In the rows, zero is written as 128.
Facts:
bistu Ξ:kabur ψ:877 γ:a λ:913
bivon Ξ:braklokluk ψ:877 γ:a λ:720
boskik Ξ:kudren ψ:707 γ:b λ:720
braklokluk λ:79
bratrugren Ξ:buvik ψ:877 γ:b λ:720
bravopor ψ:707 γ:d λ:913
breflo Ξ:buvik ψ:707 γ:c λ:767
bribego ψ:707 γ:e λ:720
brilal ψ:877 γ:d λ:79
brudra Ξ:mabre ψ:707 γ:f λ:767
brustu Ξ:trival ψ:877 γ:c λ:767
bufis Ξ:mabre ψ:877 γ:f λ:720
butiskil ψ:707 γ:d λ:720
buvik Ξ:grona ψ:877 γ:c λ:720
digras Ξ:finan ψ:707 γ:b λ:720
dobak ψ:707 γ:d λ:482
doklik ψ:877 γ:a λ:79
draplil λ:913
drasibruk Ξ:kabur ψ:707 γ:d λ:720
dratas Ξ:vinagek ψ:877 γ:b λ:767
dridrum Ξ:braklokluk ψ:707 γ:b λ:913
fabro Ξ:kudren ψ:707 γ:a λ:482
fasuk ψ:707 γ:f λ:913
fekla λ:720
finan λ:482
flifluk λ:79
flura ψ:877 γ:b λ:720
flutruk ψ:877 γ:c λ:720
fogum Ξ:vifi ψ:707 γ:d λ:767
fudrek ψ:707 γ:a λ:79
fuplo Ξ:flifluk ψ:877 γ:c λ:720
gapli Ξ:draplil ψ:707 γ:d λ:720
gazogon Ξ:kabur ψ:877 γ:a λ:79
gosten Ξ:trudra ψ:707 γ:a λ:79
grabu ψ:707 γ:d λ:913
grafar λ:767
gratrul Ξ:bravopor ψ:877 γ:a λ:79
grona λ:482
grotar Ξ:draplil ψ:707 γ:c λ:767
kabur ψ:877 γ:d λ:79
kadromon ψ:877 γ:b λ:482
kapigri Ξ:braklokluk ψ:707 γ:a λ:482
klatruplim Ξ:grona ψ:707 γ:a λ:913
klibo Ξ:mabre ψ:877 γ:d λ:767
klinil Ξ:mabre ψ:707 γ:c λ:767
klodil Ξ:metel ψ:707 γ:a λ:767
klolegos Ξ:zeplum ψ:877 γ:a λ:720
koze ψ:707 γ:e λ:767
kudren ψ:707 γ:e λ:79
kudrer λ:720
kuflor ψ:877 γ:e λ:913
lagotron Ξ:metel ψ:707 γ:b λ:79
lebaki ψ:877 γ:a λ:913
leson Ξ:grona ψ:707 γ:c λ:482
lestis ψ:707 γ:c λ:767
mabre ψ:877 γ:b λ:767
mede ψ:707 γ:a λ:913
metel λ:767
mirol ψ:707 γ:c λ:79
nibrun Ξ:pluston ψ:877 γ:c λ:767
noflun Ξ:buvik ψ:707 γ:b λ:720
pagen Ξ:kabur ψ:877 γ:b λ:79
pefles Ξ:bivon ψ:707 γ:d λ:720
plebon Ξ:kudrer ψ:707 γ:e λ:913
plipor Ξ:draplil ψ:877 γ:b λ:482
plukam Ξ:pusaber ψ:707 γ:b λ:79
pluston ψ:707 γ:a λ:913
plustor ψ:877 γ:f λ:913
pusaber Ξ:flifluk ψ:707 γ:b λ:79
rizu Ξ:kabur ψ:707 γ:a λ:482
sagru Ξ:pusaber ψ:877 γ:f λ:913
sasom Ξ:kabur ψ:707 γ:e λ:79
selas Ξ:kabur ψ:707 γ:b λ:720
skepluk Ξ:digras ψ:707 γ:f λ:482
skeskam Ξ:skinefek ψ:707 γ:a λ:767
skezis Ξ:fekla ψ:877 γ:b λ:913
skinefek Ξ:draplil ψ:877 γ:a λ:767
skobin λ:720
skuzen ψ:707 γ:b λ:720
sogri Ξ:pusaber ψ:707 γ:b λ:720
stegri λ:913
stetras ψ:707 γ:a λ:720
stiredi Ξ:dridrum ψ:707 γ:d λ:913
stodram ψ:707 γ:a λ:482
stoskol ψ:877 γ:d λ:913
stugral Ξ:stegri ψ:707 γ:d λ:913
sudri Ξ:brustu ψ:707 γ:b λ:79
tereti λ:913
tiflu ψ:877 γ:c λ:767
tobrun ψ:707 γ:a λ:767
trava ψ:877 γ:c λ:913
tridrok Ξ:metel ψ:877 γ:a λ:482
trisir ψ:707 γ:c λ:720
triske Ξ:boskik ψ:707 γ:b λ:720
trital λ:482
trival ψ:707 γ:c λ:79
trobro ψ:707 γ:b λ:913
troduk Ξ:kabur ψ:877 γ:c λ:720
trudra λ:767
truklu Ξ:grona ψ:707 γ:b λ:767
trunak Ξ:grona ψ:707 γ:b λ:913
truvi Ξ:brilal ψ:707 γ:a λ:720
tufe Ξ:mabre ψ:707 γ:b λ:767
tulol ψ:877 γ:b λ:79
tuvik Ξ:grona ψ:877 γ:a λ:720
veflel Ξ:pusaber ψ:877 γ:a λ:913
vetraru Ξ:kabur ψ:877 γ:a λ:482
vifi ψ:707 γ:b λ:767
vinagek λ:913
vopa ψ:707 γ:c λ:913
vumok ψ:877 γ:f λ:767
zabus ψ:707 γ:b λ:767
zemur Ξ:skinefek ψ:707 γ:a λ:913
zeplum λ:913
ziklur ψ:877 γ:d λ:482
zopak Ξ:brilal ψ:707 γ:d λ:720
zupor Ξ:buvik ψ:877 γ:b λ:767
zuste Ξ:plipor ψ:707 γ:b λ:79

Known rows:
grotar: [125  92  93  84 146 117 134 163 131 109 105 121 125 152  87 140 132 137
 156 116 123 111 120 110 158  83 113 156 116 150 149 111 172  82  91 165
 135 172]
stegri: [124  90  61  92 162 117 154 117 127 155 143 174 106 187 115 141 160  84
 144 139 144 146  85 146 189 114 126 145  94 149 132 134 131 133 125 118
 130 180]
lebaki: [135  97  76  40 164 112 155 118 138 153 141 167  98 159 118 148 175 106
 136 109 134 154  99 155 183  81 119 175 118 175 126 135 129 125 124 118
 134 169]
trisir: [116 103  59  74 165 110 146 159 164 139  94 166 107 145  86 135 129 139
 163 116 115 132  87 105 183  72  99 171 129 148 135 122 175  97 111 162
 140 177]
vopa: [121  88  67  49 142 105 138 151 148 150 124 172  90 149  87 158 137 132
 166 114 106 135  81 119 197  99 113 145 121 149 140 136 170  86  85 160
 126 182]
vinagek: [128  81  56  89 160 121 157 112 126 160 142 175  96 186 125 125 151  84
 147 139 149 151  85 149 189 113 130 148  95 154 140 134 127 136 133 115
 135 184]
draplil: [117  87  49  85 171 105 153 118 144 153 141 176  94 189 129 116 158  82
 132 140 146 153  90 132 197 117 131 168 111 150 140 140 135 133 133 133
 148 188]
nibrun: [142 107  97  55 143 110 140 166 145 107 115 124 130 149 111 145 136 132
 122 107 132 131 104 143 155  73  87 165  92 170 154 113 174  98 116 153
 122 153]
grabu: [117  61  55  70 175 121 146 117 122 128 140 168  95 152 105 126 129 110
 163 136 131 153  96 122 182 107 129 175 104 163 124 134 124 125  88 112
 149 187]
leson: [139 107  53  49 176 117 137 162 143 143  95 165 111 148 111 151 129 133
 163 111 130 115  79 111 150 113  94 152 117 148 161 139 172  85  86 160
 155 189]
tuvik: [161 106  79  40 186 147 131 119 156 116 112 169 130 158 130 130 179 122
 116 114 146 142  75 135 156  75 103 177  83 168 131 110 150  91 133 115
 161 180]
metel: [130  99  84  91 172 137 179 138 125 138 123 127 121 193 131 108 134  87
 119 158 154 133  95 116 149 112 128 159  90 151 143 132 131 133 129 116
 151 174]
klolegos: [153 102  92  44 159 133 137 114 153 124 127 150 130 160 123 115 173 109
 126 131 140 151 106 147 155  72 115 186 110 174 124 112 144 128 134 124
 147 167]
tobrun: [125  67  87  86 172 141 160 126 124 113 107 125 107 162  91 110 123 134
 137 145 143 135 111 114 146 102 123 169 122 154 138 120 135 102  87 126
 170 168]
dratas: [154 106 101  47 145 109 151 162 139 118 113 124 129 158 124 115 143 130
 119 113 133 132 108 141 155  79  86 179 105 169 147 120 165 109 126 145
 132 167]
braklokluk: [125  99  81  89 173 125 173 127 125 148 139 136 116 191 121 109 138  87
 119 146 149 136  96 142 155 117 127 152  88 159 149 146 133 129 114 111
 144 179]
koze: [142  81  98  83 163 137 153 160 142 146 104 126  96 164  86 110 131 136
 140 131 139 117 110 124 152  92  91 149 127 151 153 127 175  89  91 159
 167 143]
zopak: [117  62  53  85 180 144 132 117 131 109 118 154 126 156  94 114 133 107
 164 152 147 146 113 107 158  92 133 181  86 157 126 117 131 127 117 113
 148 184]
bufis: [149 104  80  44 174 118 132 131 158 133 133 135 119 175 123 111 174  86
 118 133 145 147 123 150 167  70 117 187 122 165 128 105 170 124 136 136
 168 167]

Rows:
No name comes twice in this set of rows, the named rows included.
[129  85  65  49 177 118 131 128 147 154 139 170  83 160  86 159 160 136
 165 112 130 129  95 112 198 106 110 148 128 149 145 137 170  87  95 157
 162 150]  plebon
[114  59  56  75 176 126 170 117 115 114 134 141 107 155 114 115 126  99
 162 145 141 152 109 124 151 110 129 174  99 170 130 154 125 111  89 115
 160 189]  dobak
[126 107 100  55 158 108 162 166 160 118 105 122 133 151 111 132 132 139
 119 111 120 134  98 146 149  70  86 172 100 175 160 125 171 112 120 163
 125 159]  tiflu
[118  95  55  45 175 110 149 117 131 126 142 166 119 161 121 139 172  84
 136 119 140 152 102 157 180  86 129 178  80 187 127 136 128 133 127 111
 125 186]  stoskol
[125 110  99  41 162 105 172 166 145 143 123 131 120 150 118 128 150 130
 118 110 129 142  99 153 151  81  94 172 115 177 158 146 161 108 108 149
 127 178]  tulol
[125 109  50  77 178 108 155 126 126 109 119 144  89 178  96 138 130  89
 165 159 149 147 113 109 151 116 103 180 126 192 128 132 132  88  89 140
 165 169]  rizu
[134 106 100  48 148 101 142 166 143 128 118 127 128 157 124 113 135 131
 119 114 128 134 124 146 156  68  89 185 106 156 153 115 174 118 134 153
 137 167]  mabre
[155 106  93  36 152 127 125 145 159 121 113 156 127 154 127 143 166 136
 130 110 130 135  80 134 155  73  91 177  89 157 124 110 169  93 135 157
 131 174]  bratrugren
[138 104  95  43 169 101 142 128 158 158 145 171  95 165  85 157 172 132
 140 111 132 149  97 156 198  82  91 153 127 171 146 132 170  99 125 150
 137 138]  kuflor
[114  91  50  89 180 131 146 119 144 108  96 160 109 166 105 117 126  88
 165 159 151 151 117 107 153 113 126 192 117 194 120 107 126 135 122 117
 161 182]  drasibruk
[152 107  50  37 186 116 131 154 168 130  98 175 135 154 134 153 170 132
 118 110 140 135  80 114 149  69  81 180  81 155 153 107 172  85 141 160
 155 184]  buvik
[113 100  56  79 170 120 151 145 164 137  96 164 105 151  89 129 124 129
 158 133 116 137  92 110 179  80 110 175 128 151 132 122 172 105 108 161
 154 179]  skuzen
[116  56  61  89 177 141 145 118 119 104 115 123 127 160 102 109 128 117
 142 155 145 144 122 105 151 102 129 179  86 162 125 125 132 120  92 112
 162 185]  fogum
[159 105  78  41 141 100 161 165 122 114 125 130 102 164 132 153 142 130
 155 119 142 141 101 150 148 110  84 184 120 193 126 123 143 103 105 145
 124 152]  pagen
[155 106  91  46 154 115 139 163 134 113 109 127 132 152 134 118 147 130
 121 112 141 126  88 134 151  74  85 185  91 161 153 111 169  86 123 145
 140 170]  zupor

Now the same elements, written a new way:
Known rows:
kapigri: [119 156 166 128 124 127 130 137 107 164 139 108 132 145 127 130  83 103
 165 117 177 171 154 157 132 100  86 126 112 135 106  95 133 142 135 115]
metel: [158 117 138 153 112 131 126 135 111  99 104 179 123 117 121 102 120 127
 152 127 111 129  94 179 111 119 116 146 134 120 125 139  59 107 149 130]
fuplo: [135 127 124 132 136 133 129 174 146 120 110 157 164 132 150 112 145 123
  78 136 101 110  95 144 128 154 144  82 149  94 111 139  97 155 108 131]
tobrun: [117 140 204 136 109 130 115 122 113 172 138 113 125 134 105 125  95 112
 184 103 158 174 154 157 146 109 103 157 115 138 108 105 123 137 145 122]
stoskol: [115 144 137 141 137 132 124 149 135  93 125 131 167 118 150  94 181 114
 100 143 136 149 101 128 166 147 140 124 141 103 123 157 112 115 132 139]
tereti: [138 133 111 161 121 120 124 127 112  78 117 154 154 107 149 100 122 127
 134 147 120 121  96 143  98 118 110 144 124 102 141 122  83  93 117 149]
trisir: [130  91 153 122 118 125 137 142 127 122 101 153 161 133 129 138 116 120
  94 136  83 101 134 123 132 127 118  93 126 149 134 115 125 121 120 119]
ziklur: [137 132 140 119 139 126 137 146 141 108 116 149 143 133 138  94 185 106
 111 128 135 154 109 155 163 142 133 103 145 118 110 153  86 151 141 121]
digras: [ 98 110 155 124 103 148 160 123 109 149  91 140 168 136 128 111  85 125
  97 112 135 148 153  98 115 123 117 142 138 167 113 110  78 126 131 156]
trudra: [151 115 138 150 112 117 123 130 107  86 112 179 125 116 109 101 136 121
 166 123  99 122  99 180 118 117 109 154 137 120 126 145  53 113 152 125]
doklik: [120 155  83 145 141 113 127 159 124 215 132  84 149 146 137  59 159  97
 147 134 203 180 137 156 138  82 110 147 124  75 117 129  97 153 137 130]
zeplum: [132 120  97 158 104 112 121 125 107  74 113 155 149 106 135  91 126 119
 142 156 117 119  92 144 105 116 120 149 124 108 148 136  78  83 140 134]
zemur: [106 169 181 143 108 123 120 112 117 155 149  83 160 123 124 119  97 119
 160 117 161 163 157 126 131 111  99 165 102 129 117  98 150 129 115 136]
sudri: [156 122 141 126 147 111 148 123  98 148 125 112 172 142 113 128 166 111
 144 128 107 122 176 128 115  73  87 143 116 116 132 103 135 153 105 136]
tufe: [154 123 180 135 122 156 134 142 112 165 117 148 135 144 131 148  95 138
 135 116 131 141 128 152 141 125 113  97 125 145 112 109 139 124 130 117]
boskik: [112 127 134 117 127 124 121 174  97 128 114 131 155 140 128 134  92  98
 128 144 122 120 147 137 125 115  91 120 125 139 126 118 107 116 139 127]
bratrugren: [126 147 156 137 123 132 127 145 159 140 134 137 152 127 143 105 150 119
 107 126 132 136 113 151 147 150 142 117 136  96 104 126 107 171 103 124]
bufis: [155 126 130 120 139 150 142 157 152  86 103 172 160 128 165 118 177 138
  53 143 101 114  86 142 149 163 149  65 153 120 120 152 115 136 114 123]
butiskil: [111 122 139 111 133 129 134 157  92  76 108 142 151 132 143 128 117 105
 114 144 127 143 132 132 134 127  95  99 133 165 131 129 124 101 153 123]

Rows:
No name comes twice in this set of rows, the named rows included.
[159 101 166 126 138 148 135 150 137 106 101 191 147 132 141 121 203 133
  93 127  79 116  93 150 167 160 155  83 163 123 115 163  91 133 134 122]  vumok
[121  94 161 126 121 131 116 161  94 153 106 153 138 143 107 135 109 104
 157 133 119 133 137 150 136 112 103 109 134 145 131 125  95 104 161 114]  vifi
[135 104 107 143 100 132 162 103 112 103  80 185 141 128 135  67 109 132
 114 114 139 151 109 132  78 115 125 159 149 146 122 125   8 124 145 155]  finan
[ 95 154 161 150 115 124 118 132 104 154 142  90 155 124 121 118  91  97
 164 135 172 169 151 123 145 107 101 164 103 127 122 102 143 109 126 132]  mede
[159  75 113 131 137 122 163 132 106 167  92 143 175 141 138 126 162 123
 106 143  94 102 154 120 117  82 102  86 129 125 159 111 136 122 118 124]  mirol
[105 161 165 148 119 132 103 154 129 190 136 120 133 133 121  90 129 106
 175 107 181 186 114 178 147 127 130 146 136  94  98 142  78 162 145 125]  skinefek
[138  88 141 100 139 169 187 135  95 100  68 185 174 146 154 130 138 145
  55 117  90 136 136 102  86 128 120  87 168 190 115 124  87 126 126 149]  skepluk
[ 86 150 164 144 116 118 120 139 101 150 134 107 147 129 124 120  77  79
 169 127 176 180 150 142 138 115  95 136 115 126 119  94 115 122 135 124]  stetras
[133  93 150 136 130 144 132 144 115 121  99 150 176 128 131 146 121 122
  96 150  97  96 126 104 137 127 116 108 125 132 144 115 135  96 112 137]  vopa
[118 109 119 146 133 132 121 171 136 137 106 151 177 123 150 106 162 113
  87 150 104 104  94 123 144 148 145  96 150  83 133 146 102 126 112 138]  trava
[136 123 108 159  98 120 126 111 119  81 118 156 151 108 132  83 122 130
 131 142 113 121 101 139 108 119 119 159 120 117 141 136  80  98 133 139]  draplil
[132 130 142 128 129 121 128 160 155 128 118 156 159 129 151 112 156 127
  75 129  89 106 107 150 128 154 144  86 144  92 114 135  95 169  98 128]  troduk
[137  91 153 117 127 137 144 125 107  71  98 153 172 124 144 135 163 140
  84 142  63  97 126 114 130 133 121  92 138 163 155 136 145  92 122 128]  fasuk
[175  86 189 119 139 165 157 124 108 103  94 189 143 138 145 157 155 154
  93 125  72 122 111 143 143 143 126  62 147 166 128 127 147 113 123 118]  brudra

The same elements again, as new rows of numbers:
Known rows:
grafar: [136 113 115 112  97 148 139 102  67 155 129 101 120 140 138 125 146 113
 152 111 169 210  92 127  81 143  87 100 168  89]
fudrek: [167 136 117 106 104 159 158  93  74 147 136 126 116 147 124 125 142  99
 180 119 167 187 110 118  64 165  97 133 165  85]
trava: [146 129 102 117 107 121 142 146  63 152 124 127 107 146 128 133 142  98
 143 116 152 168 134 121  72 139 114 109 110 104]
bufis: [165 166  97 123 104 207 173  36  63 111 126 107 112 152 165  84 127 115
 147 123 139 193  96 116  62 175  82 184 164  85]
truklu: [146  92 119  96 110 102 150 119  77 123 129 110 119 133  93 144 161 109
 170 109 158 190  95 116 108 140  88 107 180  72]
trival: [155 134 111 104 104 142 147 139  72 165 141 127 122 147 111 144 146  92
 172 114 174 167 125 123  60 156 124  99 121 100]
zuste: [156 106 129  94 106  97 145 115  81 134 127 143 115 138  97 146 158 102
 193 117 161 190  97 113 104 140  85  97 168  76]
plukam: [156 103 127  94 106  97 147 113  81 130 127 142 111 138  91 144 158 103
 191 118 162 191 102 114 107 137  86  98 168  76]
skezis: [145 104 120 103 106  83 146 123  66 134 114 158 103 140 103 138 151 108
 153 120 139 203 104 116 124 131  76 106 149  84]
trunak: [155  96 114  96 107  96 148 118  78 133 122 127 111 131  88 146 154 101
 189 115 159 198 108 116 101 139  89 108 175  76]
doklik: [157 143 108 112 105 150 147  94  67 127 129 130 112 151 141 118 140 105
 150 126 147 187  98 118  80 158  86 138 139  97]
skuzen: [149 106 130  94 108 104 156 113  76 137 127 136 117 133  95 148 158 103
 176 112 156 196  98 120 107 140  92  99 168  74]
tiflu: [135 122 109 119 111 134 143 147  64 149 133 113 114 149 128 133 147 107
 125 110 153 161 118 122  80 140 114 109 111 101]
trisir: [151 125 123 110 106 132 154 138  71 161 136 117 116 143 115 138 149  97
 169 109 170 160 138 124  62 145 133 102 131  93]
sagru: [168 165  83 123 104 206 173  40  61 119 121 111 108 151 155  86 120 113
 157 126 148 200 102 111  57 177  75 187 166  87]
brudra: [171 154  99 121 102 227 183  42  66 140 137  96 122 152 144  88 124 116
 160 113 163 193 100 111  50 183  90 182 195  70]
zupor: [134  99 111 102 113  95 140 121  70 107 122 121 111 135 107 140 161 112
 141 115 136 192  83 117 124 131  77 111 155  85]
tereti: [147 118 110 110  93 140 138 102  68 163 121 112 113 136 133 125 140 105
 166 119 172 216 103 125  76 140  87 101 164  92]
dratas: [134 101 115 102 110  93 143 122  68 114 123 132 110 138 106 141 158 112
 136 115 138 194  86 119 132 132  77 111 152  84]

Rows:
No name comes twice in this set of rows, the named rows included.
[143 118 134 108  94 145 147  99  65 170 128 128 119 140 142 125 145 107
 156 117 165 212 100 132  87 138  94  96 160  92]  fekla
[164 128 103 109 103 155 157  93  71 138 128 106 111 140 116 122 136  99
 180 116 167 191 122 115  61 161 101 140 168  82]  klatruplim
[180 164  91 115 100 222 184  41  65 150 130 113 119 148 141  93 122 105
 169 120 167 203 107 115  43 190  88 181 187  76]  fasuk
[144  96 124  97 109  98 151 121  76 137 129 124 116 136  92 142 156 112
 170 107 159 188  98 115 112 140  87 102 177  69]  tufe
[157 104 136  96 105  95 149 113  81 137 127 155 112 141  93 141 156 104
 191 116 161 191 103 111 110 141  86  93 168  73]  lagotron
[153  92 142  98 106  91 158 116  75 134 127 138 111 136 100 141 159 105
 180 114 152 193 109 119 113 133  95 102 173  72]  triske
[169 170  86 120 103 218 174  41  59 129 122 119 113 150 158  90 119 110
 142 127 149 203  95 116  60 178  74 187 165  88]  plustor
[139 111 123  99 110  97 145 117  69 120 118 145 113 136 113 143 160 108
 150 118 134 196  88 122 124 135  80 104 145  86]  flura
[132 129 106 120 107 134 139 144  63 146 132 115 110 152 122 128 146 110
 132 106 150 157 122 119  83 140 111 105 109 100]  nibrun
[148 105 138  98 110 115 152 116  85 143 119 143 129 124 119 156 157  97
 163 110 154 187  86 112  95 145  89  98 164  66]  digras
[133 129 100 117 109 136 141 145  62 147 134 110 114 147 123 137 147 106
 132 109 152 164 115 124  79 141 117 108 111 106]  brustu
[153 112 118  92 105 103 145 113  80 131 129 139 114 138  86 149 161 102
 192 117 162 195  96 116 106 143  86  99 167  79]  sudri

